Below is a small trained network, with its code and all its weights. Each question gives an input and a class and asks what happens when units are switched off, that is, made to give their printed mean instead of their output.

import numpy as np


def w(rows, s, z=0):
    codes = np.array(rows[::2]) - 128.0
    scale = np.full(codes.shape[1], s)
    scale[-1] = z or s
    return codes * scale


def f(y):
    return np.maximum(y, 0)


def log_softmax(a):
    a = a - a.max(-1, keepdims=True)
    return a - np.log(np.exp(a).sum(-1, keepdims=True))


def net(x, mask):
    res = np.array(x, float).reshape(1, 4) / 4 @ E
    y = f(res @ A[0][:, :-1].T + A[0][:, -1])
    res = res + np.where(mask, y, B[0][:, -1]) @ B[0][:, :-1]
    return log_softmax(res[-1] @ U[:, :-1].T + U[:, -1])


A, B = {}, {}
E = w([
[225,38,14,67,188],'x0',
[255,133,200,64,33],'x1',
[236,239,26,211,145],'x2',
[61,218,21,9,111],'x3',
],0.0078)
A[0] = w([
[67,26,149,124,120,109],'N1',
[154,94,180,212,143,2],'N2',
[46,99,74,182,225,152],'N3',
[171,41,76,106,200,23],'N4',
[68,166,181,198,91,82],'N5',
[201,145,165,63,50,166],'N6',
[176,48,151,239,153,112],'N7',
[106,217,70,4,84,195],'N8',
[82,43,158,45,155,138],'N9',
[185,92,195,190,143,94],'N10',
[182,66,74,90,168,116],'N11',
[178,100,97,134,162,145],'N12',
[154,63,97,107,170,42],'N13',
[102,153,154,170,70,79],'N14',
[57,145,105,185,234,162],'N15',
[104,103,155,102,155,48],'N16',
[168,54,97,84,187,49],'N17',
[186,30,146,182,146,92],'N18',
[107,116,138,201,78,67],'N19',
[37,190,176,150,71,100],'N20',
[107,79,158,98,90,64],'N21',
[106,49,119,86,145,163],'N22',
[126,143,163,155,133,101],'N23',
[219,181,78,187,123,179],'N24',
[183,201,69,201,185,90],'N25',
[62,115,99,153,204,165],'N26',
],0.013,0.0031)
B[0] = w([
[85,121,85,168,83,213],'N1',
[132,102,94,108,196,188],'N2',
[197,83,199,155,136,239],'N3',
[127,209,174,128,164,204],'N4',
[107,198,166,123,147,205],'N5',
[202,54,254,195,63,211],'N6',
[89,72,97,110,182,219],'N7',
[96,43,110,57,243,250],'N8',
[57,123,96,187,101,225],'N9',
[110,79,106,113,199,199],'N10',
[119,175,205,116,151,202],'N11',
[124,184,170,177,150,175],'N12',
[132,202,155,163,208,178],'N13',
[141,196,145,124,198,171],'N14',
[189,81,194,154,144,227],'N15',
[70,121,92,158,118,159],'N16',
[111,194,182,114,152,195],'N17',
[100,106,139,56,193,204],'N18',
[132,134,155,117,173,165],'N19',
[123,180,143,130,185,218],'N20',
[76,112,105,162,67,177],'N21',
[60,149,146,172,131,195],'N22',
[168,177,106,104,181,154],'N23',
[41,106,130,181,87,208],'N24',
[6,105,87,177,88,212],'N25',
[191,62,186,131,110,209],'N26',
],0.0085,0.015)
U = w([
[97,69,90,41,201,126],'0',
[112,247,159,125,160,133],'1',
[47,116,96,195,84,118],'2',
[187,63,192,152,102,122],'3',
[115,113,127,128,134,255],'4',
[181,111,76,79,109,97],'5',
[121,169,72,84,108,95],'6',
[143,123,63,73,121,93],'7',
],0.014,0.0092)

Each question gives the input, the list of numbers given to net, and the class t.
The units are the neurons (one row each of A and B). Each row of codes is followed by its name. A weight is (code - 128) times the scale printed after its matrix; where a second scale follows, it is the last column's (A, B and U).
mask holds one flag per neuron, in row order. A switched-off neuron (its flag False) gives its mean, the last column of its row in B, instead of its output. The means were averaged over made-up inputs and are rounded, as every weight is.
A unit's drop is (log p(t) with every unit on - log p(t) with that unit switched off) / (log p(t) with every unit on - log p(t) with every unit switched off).
The circuit of an input: a set's keep is (log p(t) with only the set's units on - log p(t) with every unit switched off) / (log p(t) with every unit on - log p(t) with every unit switched off). Starting from the 12 units with the biggest drops (on a tie, the unit counted first), units are removed one at a time, each time the one whose removal leaves the highest keep (on an exact tie, the one counted first), for as long as the keep stays at least 0.8.
units of the circuit, in order: the units of the circuit, biggest drop first
k most important neurons: the k neurons with the biggest drops, biggest first
drop when u is switched off: that unit's drop, to one decimal
input [8,-8,3,-1], class 1: most important neuron => (N4)
input [-7,-7,-3,-1], class 1: 2 most important neurons => (N5; N20)
input [-8,0,3,-7], class 1: 3 most important neurons => (N5; N8; N14)
input [7,-5,-8,1], class 2: 2 most important neurons => (N9; N1)
input [7,4,1,-7], class 0: 3 most important neurons => (N7; N18; N10)
input [2,-3,8,-8], class 0: 2 most important neurons => (N18; N7)
input [6,-3,7,-4], class 2: 4 most important neurons => (N25; N24; N7; N20)
input [-5,-7,2,-3], class 3: 3 most important neurons => (N15; N3; N26)
input [8,4,8,-3], class 1: 2 most important neurons => (N4; N11)
input [2,-5,5,4], class 2: 3 most important neurons => (N25; N6; N24)
input [0,-7,-3,-5], class 3: 2 most important neurons => (N3; N8)
input [0,-8,6,7], class 3: 2 most important neurons => (N3; N15)
input [7,-7,-8,5], class 2: 3 most important neurons => (N9; N1; N22)
input [5,7,6,5], class 3: units of the circuit, in order => (N6)
input [-1,6,-6,3], class 2: 2 most important neurons => (N9; N3)
input [7,-6,1,3], class 1: drop when N6 is switched off => 0.1
input [3,-5,-5,-4], class 2: drop when N16 is switched off => 0.3
input [7,-8,5,6], class 3: drop when N15 is switched off => 0.4
input [1,2,7,4], class 2: drop when N25 is switched off => 0.1
input [8,0,0,-7], class 1: units of the circuit, in order => (N4)
